Here is a tiny trained network, its code and every weight. The questions are about switching its units off for an input and a class, where a switched-off unit gives its printed mean instead of its output.

import numpy as np


def w(rows, s, z=0):
    codes = np.array(rows[::2]) - 128.0
    scale = np.full(codes.shape[1], s)
    scale[-1] = z or s
    return codes * scale


def f(y):
    return np.maximum(y, 0)


def log_softmax(a):
    a = a - a.max(-1, keepdims=True)
    return a - np.log(np.exp(a).sum(-1, keepdims=True))


def net(x, mask):
    res = np.array(x, float).reshape(1, 4) / 4 @ E
    y = f(res @ A[0][:, :-1].T + A[0][:, -1])
    res = res + np.where(mask, y, B[0][:, -1]) @ B[0][:, :-1]
    return log_softmax(res[-1] @ U[:, :-1].T + U[:, -1])


A, B = {}, {}
E = w([
[237,214,60,146,221,97,192,24,110],'x0',
[52,120,77,49,40,26,176,40,232],'x1',
[37,68,4,234,155,97,140,123,101],'x2',
[152,37,160,57,238,91,254,178,97],'x3',
],0.0087)
A[0] = w([
[85,232,115,167,119,154,96,98,163,78],'neuron 1',
[94,110,108,110,85,107,161,65,148,253],'neuron 2',
[86,95,54,208,134,118,167,151,138,110],'neuron 3',
[51,132,62,36,111,119,157,47,160,70],'neuron 4',
[231,205,230,24,122,165,122,138,228,116],'neuron 5',
[65,249,107,155,104,193,38,84,147,73],'neuron 6',
[46,67,78,239,205,107,114,78,133,66],'neuron 7',
[106,141,142,178,126,102,74,68,187,89],'neuron 8',
[130,134,126,198,203,187,90,171,2,239],'neuron 9',
[109,49,131,36,234,106,229,161,109,152],'neuron 10',
[99,202,85,135,129,177,11,107,146,63],'neuron 11',
[112,137,129,98,111,92,103,78,170,68],'neuron 12',
[208,199,77,131,209,112,142,28,124,80],'neuron 13',
[48,22,175,88,104,130,85,181,87,111],'neuron 14',
[109,102,120,69,90,94,157,83,192,69],'neuron 15',
[162,137,160,208,178,231,67,155,72,94],'neuron 16',
[105,118,107,131,47,84,175,76,184,51],'neuron 17',
[93,57,178,115,50,164,55,194,167,80],'neuron 18',
],0.0085,0.0048)
B[0] = w([
[122,172,163,137,95,199,161,123,100,181],'neuron 1',
[216,101,119,165,83,116,103,121,171,204],'neuron 2',
[59,159,85,103,196,183,118,92,169,190],'neuron 3',
[178,84,126,111,118,175,111,216,155,200],'neuron 4',
[55,124,57,70,186,191,17,87,141,244],'neuron 5',
[111,115,202,152,147,187,190,106,82,210],'neuron 6',
[53,137,73,78,217,156,81,121,139,203],'neuron 7',
[143,135,206,146,146,157,139,119,137,167],'neuron 8',
[145,85,130,178,133,82,123,153,185,255],'neuron 9',
[112,144,232,191,131,162,172,29,71,251],'neuron 10',
[118,133,195,165,161,190,189,118,108,191],'neuron 11',
[149,107,169,100,161,95,112,159,130,164],'neuron 12',
[109,209,49,135,26,3,151,230,75,226],'neuron 13',
[98,198,98,117,72,62,148,142,108,217],'neuron 14',
[147,54,152,83,120,141,133,168,124,185],'neuron 15',
[213,38,123,102,110,111,118,203,140,227],'neuron 16',
[179,100,159,105,156,97,141,184,138,187],'neuron 17',
[74,194,83,112,82,44,141,164,104,213],'neuron 18',
],0.0082,0.014)
U = w([
[128,222,99,108,53,38,150,171,82,98],'0',
[213,6,165,108,128,110,114,187,169,83],'1',
[130,139,244,130,140,165,196,78,66,102],'2',
[87,139,81,69,213,153,34,101,150,110],'3',
[162,120,134,165,79,80,82,85,171,253],'4',
],0.011,0.012)

Each question gives the input, the list of numbers given to net, and the class t.
The units are the neurons (one row each of A and B). Each row of codes is followed by its name. A weight is (code - 128) times the scale printed after its matrix; where a second scale follows, it is the last column's (A, B and U).
mask holds one flag per neuron, in row order. A switched-off neuron (its flag False) gives its mean, the last column of its row in B, instead of its output. The means were averaged over made-up inputs and are rounded, as every weight is.
A unit's drop is (log p(t) with every unit on - log p(t) with that unit switched off) / (log p(t) with every unit on - log p(t) with every unit switched off).
The circuit of an input: a set's keep is (log p(t) with only the set's units on - log p(t) with every unit switched off) / (log p(t) with every unit on - log p(t) with every unit switched off). Starting from the 12 units with the biggest drops (on a tie, the unit counted first), units are removed one at a time, each time the one whose removal leaves the highest keep (on an exact tie, the one counted first), for as long as the keep stays at least 0.8.
circuit, biggest first: the units of the circuit, biggest drop first
most important unit: the unit with the biggest drop
top k neurons: the k neurons with the biggest drops, biggest first
drop of u: that unit's drop, to one decimal
input [3,0,7,-8], class 2: most important unit : neuron 6
input [1,-2,-1,1], class 4: top 3 neurons : [neuron 4; neuron 15; neuron 17]
input [4,-8,-8,6], class 1: top 4 neurons : [neuron 16; neuron 9; neuron 7; neuron 3]
input [-7,1,4,8], class 2: top 2 neurons : [neuron 10; neuron 13]
input [2,-3,6,-5], class 3: top 3 neurons : [neuron 7; neuron 10; neuron 3]
input [2,-5,7,3], class 3: top 2 neurons : [neuron 7; neuron 3]
input [4,7,-4,5], class 1: top 2 neurons : [neuron 4; neuron 15]
input [-4,2,-5,4], class 3: top 2 neurons : [neuron 5; neuron 13]
input [-6,-1,5,-8], class 2: top 2 neurons : [neuron 6; neuron 11]
input [7,-4,-7,7], class 0: top 3 neurons : [neuron 13; neuron 6; neuron 7]
input [-6,4,-7,8], class 2: top 3 neurons : [neuron 10; neuron 13; neuron 7]
input [-2,-6,-1,7], class 2: top 2 neurons : [neuron 10; neuron 4]
input [6,-5,-1,6], class 0: top 2 neurons : [neuron 13; neuron 6]
input [-5,-4,7,-6], class 3: circuit, biggest first : [neuron 7]
input [3,-8,-8,8], class 1: top 2 neurons : [neuron 16; neuron 9]
input [-1,5,6,3], class 3: top 3 neurons : [neuron 7; neuron 3; neuron 16]
input [6,-2,-1,2], class 0: drop of neuron 10 : 0.0
input [7,-1,-4,6], class 0: drop of neuron 6 : 0.1
input [-8,6,7,-6], class 0: drop of neuron 18 : 3.5
input [4,8,5,7], class 1: most important unit : neuron 4
input [-6,-4,8,-5], class 3: drop of neuron 7 : 2.5
